Small tables with named rows and columns. After each table, cells are looked up by row and column.

kirumen
cols = kon, mefekin, pamelod, miv, pili, mam, rom
safabi: [36673, 6779, 71904, 53695, 56866, 65977, 71564]
puripur: [38774, 26737, 36455, 42811, 54033, 56315, 65045]
luve: [38756, 53786, 64876, 41375, 93303, 79897, 50172]
peranu: [40747, 45335, 32664, 43332, 32519, 58919, 20104]
vokat: [44513, 63878, 37366, 63803, 20806, 39762, 19657]
faveta: [53816, 41749, 30502, 1379, 49785, 81374, 42743]
luterat: [45613, 59935, 35760, 66310, 40620, 10983, 35736]
muf: [39884, 57855, 32118, 75394, 21303, 25237, 30676]

muf, mefekin => 57855
luterat, miv => 66310
safabi, mam => 65977
faveta, kon => 53816
peranu, mefekin => 45335
luterat, rom => 35736
vokat, kon => 44513
puripur, pamelod => 36455
faveta, rom => 42743
faveta, mam => 81374
vokat, mam => 39762
safabi, rom => 71564
luve, rom => 50172
luterat, kon => 45613
muf, mam => 25237
luterat, pamelod => 35760
safabi, mefekin => 6779

purip =
|  | mub | neni | bet | vup | kad | mepif | lolomiv | zifepid |
|---|---|---|---|---|---|---|---|---|
| fuv | 96 | 85 | 98 | 112 | 103 | 105 | 91 | 150 |
| nako | 135 | 112 | 126 | 123 | 81 | 96 | 124 | 160 |
| tabunad | 113 | 60 | 107 | 80 | 118 | 125 | 81 | 100 |
| teb | 188 | 178 | 86 | 137 | 196 | 92 | 122 | 136 |
| keb | 96 | 144 | 91 | 165 | 82 | 131 | 158 | 77 |
| fen | 181 | 114 | 162 | 17 | 202 | 38 | 86 | 193 |
| pogu | 79 | 159 | 15 | 183 | 187 | 102 | 165 | 78 |
| nemedi | 66 | 24 | 149 | 155 | 84 | 117 | 156 | 97 |
| finiti | 102 | 50 | 138 | 94 | 123 | 81 | 126 | 175 |
| sigi | 85 | 93 | 149 | 81 | 147 | 126 | 106 | 127 |
| tef | 80 | 100 | 103 | 116 | 101 | 80 | 80 | 95 |
| dag | 101 | 180 | 119 | 144 | 103 | 76 | 88 | 141 |
| vatuvo | 121 | 149 | 150 | 67 | 115 | 43 | 40 | 200 |
| zoguf | 143 | 103 | 29 | 175 | 164 | 145 | 181 | 84 |

finiti, zifepid: 175
nako, bet: 126
sigi, bet: 149
dag, lolomiv: 88
nako, neni: 112
nemedi, neni: 24
pogu, mub: 79

gel =
	mit	keviv	futeru	veposog	bof
dud	312	475	621	788	428
bem	295	463	629	763	430
sug	322	552	699	671	264
mas	271	446	626	739	429
nogupi	362	520	679	830	396
boru	326	541	646	681	369
lekov	342	542	668	646	294
vod	296	526	666	665	205
bab	324	520	701	687	201

keviv of nogupi = 520
veposog of sug = 671
futeru of boru = 646
keviv of lekov = 542
veposog of nogupi = 830
veposog of dud = 788
futeru of dud = 621

depatub.tsv
	megeler	pak	tig	luta	pivone	libon
leteger	589	367	465	764	504	93
tasuv	334	516	544	189	691	815
gata	496	349	408	669	472	140
vofazem	536	433	527	704	543	350
veseb	871	851	670	738	394	936
sige	335	511	470	212	650	781
zun	362	511	519	179	686	752
kos	558	338	509	761	516	62
rut	892	848	747	701	392	853
kab	875	745	622	694	385	607
vas	350	485	488	252	625	653

libon of vas = 653
luta of vas = 252
megeler of vofazem = 536
libon of vofazem = 350
pak of tasuv = 516
megeler of kos = 558
megeler of vas = 350
pivone of sige = 650
Row with the largest pak: veseb

Table fegobeb
,kep,zifidil
tov,-42.151,46.790
vonoko,-12.696,43.191
buf,-57.646,-6.215
figos,-43.650,82.362
rek,-58.264,99.028
fut,-53.935,96.409

What is the zifidil of tov in fegobeb?
46.790
What is the zifidil of figos in fegobeb?
82.362
What is the zifidil of rek in fegobeb?
99.028
What is the zifidil of buf in fegobeb?
-6.215
What is the kep of rek in fegobeb?
-58.264
What is the kep of buf in fegobeb?
-57.646
What is the kep of vonoko in fegobeb?
-12.696
What is the zifidil of vonoko in fegobeb?
43.191
What is the kep of tov in fegobeb?
-42.151
What is the kep of fut in fegobeb?
-53.935
What is the zifidil of fut in fegobeb?
96.409
What is the kep of figos in fegobeb?
-43.650

mog =
        guf  begogos  voz  firitu
fipig   4.7      6.4  5.5     4.3
fud     5.1      4.1  4.9     5.3
bodi    5.4      6.9  6.8     3.4
fege    3.5      1.2  4.3     4.5
babuna  5.4      6.5  6.2     4.7
veg     3.4      7.5  8.8     3.9

What is the firitu of fipig in mog? 4.3
What is the firitu of fud in mog? 5.3
What is the begogos of fud in mog? 4.1
What is the begogos of fipig in mog? 6.4
What is the guf of fipig in mog? 4.7
What is the guf of fud in mog? 5.1
What is the firitu of bodi in mog? 3.4
What is the guf of fege in mog? 3.5
What is the voz of bodi in mog? 6.8
What is the begogos of veg in mog? 7.5
What is the firitu of veg in mog? 3.9
What is the voz of babuna in mog? 6.2
What is the begogos of bodi in mog? 6.9
What is the guf of babuna in mog? 5.4
What is the voz of fipig in mog? 5.5
What is the guf of bodi in mog? 5.4
What is the firitu of babuna in mog? 4.7
What is the begogos of fege in mog? 1.2
Row with the largest firitu: fud

